Below is a small trained network, with its code and all its weights. Each question gives an input and a class and asks what happens when units are switched off, that is, made to give their printed mean instead of their output.

import numpy as np


def w(rows, s, z=0):
    codes = np.array(rows[::2]) - 128.0
    scale = np.full(codes.shape[1], s)
    scale[-1] = z or s
    return codes * scale


def norm(h):
    return h / np.sqrt((h * h).mean(-1, keepdims=True) + 1e-5)


def f(y):
    return y / 2 * (1 + np.tanh(0.7978845608 * (y + 0.044715 * y**3)))


def log_softmax(a):
    a = a - a.max(-1, keepdims=True)
    return a - np.log(np.exp(a).sum(-1, keepdims=True))


def net(x, mask):
    res = np.array(x, float).reshape(1, 2) / 4 @ E
    u = 0
    for l in range(3):
        y = f(norm(res) @ A[l][:, :-1].T + A[l][:, -1])
        res = res + np.where(mask[u : u + 6], y, B[l][:, -1]) @ B[l][:, :-1]
        u += 6
    return log_softmax(norm(res)[-1] @ U[:, :-1].T + U[:, -1])


A, B = {}, {}
E = w([
[120,168,137,118,182,232,155,134,122,185],'x0',
[73,137,100,131,119,38,251,188,52,177],'x1',
],0.0028)
A[0] = w([
[118,137,122,120,116,136,111,132,114,114,117],'0.n0',
[147,128,122,128,135,137,110,126,146,115,1],'0.n1',
[135,132,135,135,133,123,125,113,113,132,147],'0.n2',
[109,135,125,139,95,1,126,139,121,109,247],'0.n3',
[129,136,127,133,114,85,146,147,124,136,63],'0.n4',
[118,110,129,140,106,22,125,140,121,116,223],'0.n5',
],0.0078,0.00097)
B[0] = w([
[92,99,154,162,99,138,113,147,130,158,129],'0.n0',
[91,136,140,135,92,112,86,155,145,117,137],'0.n1',
[86,95,135,91,103,122,144,123,146,125,129],'0.n2',
[206,43,68,108,91,1,136,177,71,151,254],'0.n3',
[170,109,167,158,148,134,86,125,239,139,155],'0.n4',
[241,99,97,91,109,98,173,163,74,138,232],'0.n5',
],0.0038,0.0079)
A[1] = w([
[115,130,138,126,128,147,89,97,157,103,18],'1.n0',
[110,141,140,130,135,127,160,141,117,139,105],'1.n1',
[132,139,145,149,133,132,111,125,150,115,54],'1.n2',
[104,138,118,118,148,135,162,133,135,116,125],'1.n3',
[129,124,154,123,134,149,80,82,156,116,3],'1.n4',
[141,107,107,125,115,2,142,133,120,118,193],'1.n5',
],0.0075,0.0011)
B[1] = w([
[128,172,110,181,54,157,81,165,110,138,152],'1.n0',
[119,76,131,150,144,113,135,60,145,90,135],'1.n1',
[109,159,107,163,87,120,132,126,107,133,128],'1.n2',
[89,104,154,106,138,105,121,116,145,99,130],'1.n3',
[115,144,96,155,49,139,115,150,109,84,161],'1.n4',
[253,54,156,58,139,88,126,162,185,185,255],'1.n5',
],0.0047,0.0085)
A[2] = w([
[108,171,189,155,148,155,165,134,87,187,240],'2.n0',
[248,46,62,120,106,20,122,147,168,168,138],'2.n1',
[155,42,139,138,70,28,88,121,206,81,255],'2.n2',
[153,73,102,81,124,31,170,179,167,162,150],'2.n3',
[254,22,101,88,115,26,126,193,210,157,201],'2.n4',
[149,138,135,149,87,187,14,173,187,99,93],'2.n5',
],0.003,0.00077)
B[2] = w([
[100,85,96,142,132,60,147,103,153,70,134],'2.n0',
[201,156,241,127,157,185,125,141,63,188,232],'2.n1',
[142,151,164,91,188,123,200,119,107,192,177],'2.n2',
[178,183,130,91,95,199,76,148,134,113,190],'2.n3',
[202,179,252,89,167,128,125,152,51,159,255],'2.n4',
[106,160,60,166,62,95,115,149,105,100,159],'2.n5',
],0.0043,0.0071)
U = w([
[246,110,189,65,158,88,129,157,80,171,211],'0',
[2,76,102,111,239,113,190,71,165,111,2],'1',
[79,167,65,177,39,147,45,138,130,85,121],'2',
],0.0073,0.0011)

Each question gives the input, the list of numbers given to net, and the class t.
The units are the neurons (one row each of A and B). Each row of codes is followed by its name. A weight is (code - 128) times the scale printed after its matrix; where a second scale follows, it is the last column's (A, B and U).
mask holds one flag per neuron, layer by layer. A switched-off neuron (its flag False) gives its mean, the last column of its row in B, instead of its output. The means were averaged over made-up inputs and are rounded, as every weight is.
A unit's drop is (log p(t) with every unit on - log p(t) with that unit switched off) / (log p(t) with every unit on - log p(t) with every unit switched off).
top k neurons: the k neurons with the biggest drops, biggest first
top k neurons in layer l: the k neurons of layer l with the biggest drops, biggest first
drop of u: that unit's drop, to one decimal
input [7,7], class 1: top 2 neurons -> 0.n3, 1.n5
input [6,6], class 1: top 3 neurons -> 0.n3, 1.n5, 0.n5
input [1,0], class 1: top 4 neurons -> 0.n3, 0.n5, 1.n5, 0.n4
input [5,0], class 1: top 3 neurons -> 0.n3, 1.n5, 2.n4
input [2,2], class 1: top 2 neurons -> 0.n3, 0.n5
input [1,1], class 1: top 4 neurons -> 0.n3, 0.n5, 1.n5, 2.n4
input [6,1], class 1: top 3 neurons -> 0.n3, 1.n5, 2.n4
input [8,-6], class 2: top neuron -> 1.n5
input [3,-3], class 2: top 2 neurons in layer 0 -> 0.n3, 0.n5
input [1,-3], class 2: drop of 0.n3 -> 1.1
input [-3,-6], class 2: drop of 0.n3 -> 1.1
input [8,5], class 1: drop of 1.n5 -> 0.5
input [2,-4], class 2: drop of 0.n3 -> 1.0
